Here is a tiny trained network, its code and every weight. The questions are about switching its units off for an input and a class, where a switched-off unit gives its printed mean instead of its output.

import numpy as np


def w(rows, s, z=0):
    codes = np.array(rows[::2]) - 128.0
    scale = np.full(codes.shape[1], s)
    scale[-1] = z or s
    return codes * scale


def f(y):
    return np.maximum(y, 0)


def log_softmax(a):
    a = a - a.max(-1, keepdims=True)
    return a - np.log(np.exp(a).sum(-1, keepdims=True))


def net(x, mask):
    res = np.array(x, float).reshape(1, 6) / 4 @ E
    y = f(res @ A[0][:, :-1].T + A[0][:, -1])
    res = res + np.where(mask, y, B[0][:, -1]) @ B[0][:, :-1]
    return log_softmax(res[-1] @ U[:, :-1].T + U[:, -1])


A, B = {}, {}
E = w([
[36,123,219,129,53,80],'x0',
[77,160,96,112,127,178],'x1',
[123,108,111,23,148,76],'x2',
[139,150,150,15,109,247],'x3',
[131,143,129,114,141,124],'x4',
[142,114,137,140,123,112],'x5',
],0.011)
A[0] = w([
[157,102,73,123,116,124,24],'n1',
[133,102,110,30,153,71,134],'n2',
[145,136,147,184,126,186,154],'n3',
[193,126,182,105,186,62,240],'n4',
[74,142,39,184,158,55,89],'n5',
[52,190,198,131,126,103,14],'n6',
[186,115,52,151,198,182,67],'n7',
[99,138,203,125,116,133,48],'n8',
[207,134,246,57,108,226,63],'n9',
[69,93,92,39,186,72,149],'n10',
[85,108,235,129,152,63,141],'n11',
[177,137,65,123,137,117,21],'n12',
[125,80,206,145,177,50,172],'n13',
[114,93,70,59,123,84,148],'n14',
[197,163,19,154,146,95,124],'n15',
[74,143,178,141,93,88,150],'n16',
[127,151,137,159,39,189,161],'n17',
[74,124,129,177,223,65,45],'n18',
[135,174,101,129,164,187,33],'n19',
[61,84,118,115,39,67,127],'n20',
[254,132,40,139,176,154,3],'n21',
[126,147,124,158,152,95,75],'n22',
[114,133,203,185,190,85,60],'n23',
[112,81,54,159,150,67,12],'n24',
],0.0097,0.0025)
B[0] = w([
[164,111,113,137,113,116,151],'n1',
[115,98,209,195,120,201,220],'n2',
[69,144,196,144,164,200,179],'n3',
[104,173,72,158,108,211,205],'n4',
[33,63,149,88,241,102,223],'n5',
[186,198,82,48,81,70,212],'n6',
[138,211,110,90,90,78,220],'n7',
[151,127,99,101,22,80,188],'n8',
[94,21,197,64,188,117,254],'n9',
[103,181,228,229,121,173,226],'n10',
[176,162,163,113,92,150,241],'n11',
[167,137,72,84,72,154,169],'n12',
[196,95,135,154,173,137,230],'n13',
[94,182,177,164,133,254,200],'n14',
[179,170,100,223,51,42,217],'n15',
[164,196,46,116,94,133,228],'n16',
[105,89,156,172,157,160,200],'n17',
[107,64,150,56,155,130,206],'n18',
[118,161,189,80,130,122,178],'n19',
[165,163,152,110,102,136,238],'n20',
[193,118,105,89,67,116,233],'n21',
[125,51,119,84,193,109,164],'n22',
[146,168,131,125,184,87,199],'n23',
[27,80,100,65,107,104,195],'n24',
],0.0063,0.0097)
U = w([
[169,131,64,75,48,95,48],'0',
[110,2,87,31,236,119,71],'1',
[133,123,104,172,159,164,255],'2',
],0.0087,0.0043)

Each question gives the input, the list of numbers given to net, and the class t.
The units are the neurons (one row each of A and B). Each row of codes is followed by its name. A weight is (code - 128) times the scale printed after its matrix; where a second scale follows, it is the last column's (A, B and U).
mask holds one flag per neuron, in row order. A switched-off neuron (its flag False) gives its mean, the last column of its row in B, instead of its output. The means were averaged over made-up inputs and are rounded, as every weight is.
A unit's drop is (log p(t) with every unit on - log p(t) with that unit switched off) / (log p(t) with every unit on - log p(t) with every unit switched off).
The circuit of an input: a set's keep is (log p(t) with only the set's units on - log p(t) with every unit switched off) / (log p(t) with every unit on - log p(t) with every unit switched off). Starting from the 12 units with the biggest drops (on a tie, the unit counted first), units are removed one at a time, each time the one whose removal leaves the highest keep (on an exact tie, the one counted first), for as long as the keep stays at least 0.8.
units of the circuit, in order: the units of the circuit, biggest drop first
most important unit: the unit with the biggest drop
top k neurons: the k neurons with the biggest drops, biggest first
drop of u: that unit's drop, to one decimal
input [2,-6,7,-6,5,3], class 2: units of the circuit, in order : n10, n2
input [-8,-2,-5,-8,4,-7], class 0: most important unit : n15
input [-6,4,-5,5,0,5], class 0: top 2 neurons : n7, n21
input [-1,-1,4,3,8,-5], class 2: top 2 neurons : n10, n5
input [-2,7,1,5,6,7], class 1: top 2 neurons : n9, n15
input [-8,0,8,5,3,3], class 0: top 2 neurons : n21, n7
input [-6,4,7,4,-5,3], class 2: units of the circuit, in order : n10, n14
input [1,8,6,-2,-4,8], class 2: units of the circuit, in order : n10, n14
input [4,-2,6,2,5,-4], class 2: units of the circuit, in order : n10, n2
input [-7,0,1,6,1,-4], class 0: top 3 neurons : n7, n21, n5
input [1,-7,5,-4,3,-2], class 2: units of the circuit, in order : n4, n10, n2
input [0,4,4,-3,4,8], class 2: top 2 neurons : n9, n10
input [-1,8,-5,5,-2,-7], class 1: top 3 neurons : n9, n10, n15
input [-6,4,-4,6,3,3], class 0: most important unit : n7
input [-2,7,8,7,-5,-1], class 2: top 2 neurons : n10, n14
input [-5,-4,1,-3,2,-4], class 0: top 2 neurons : n15, n21
input [-6,-1,0,5,-7,-5], class 0: top 3 neurons : n7, n21, n5
input [-2,4,1,5,6,3], class 1: top 2 neurons : n9, n15
input [6,6,-6,-1,3,8], class 0: drop of n8 : 0.2
input [-3,-1,-1,-1,-4,-8], class 0: drop of n5 : 0.1
input [2,2,-4,-5,7,-5], class 1: most important unit : n5
input [-4,-1,-3,-2,-4,4], class 0: drop of n7 : 0.2
input [0,1,-4,-7,-1,-8], class 1: drop of n5 : 0.1
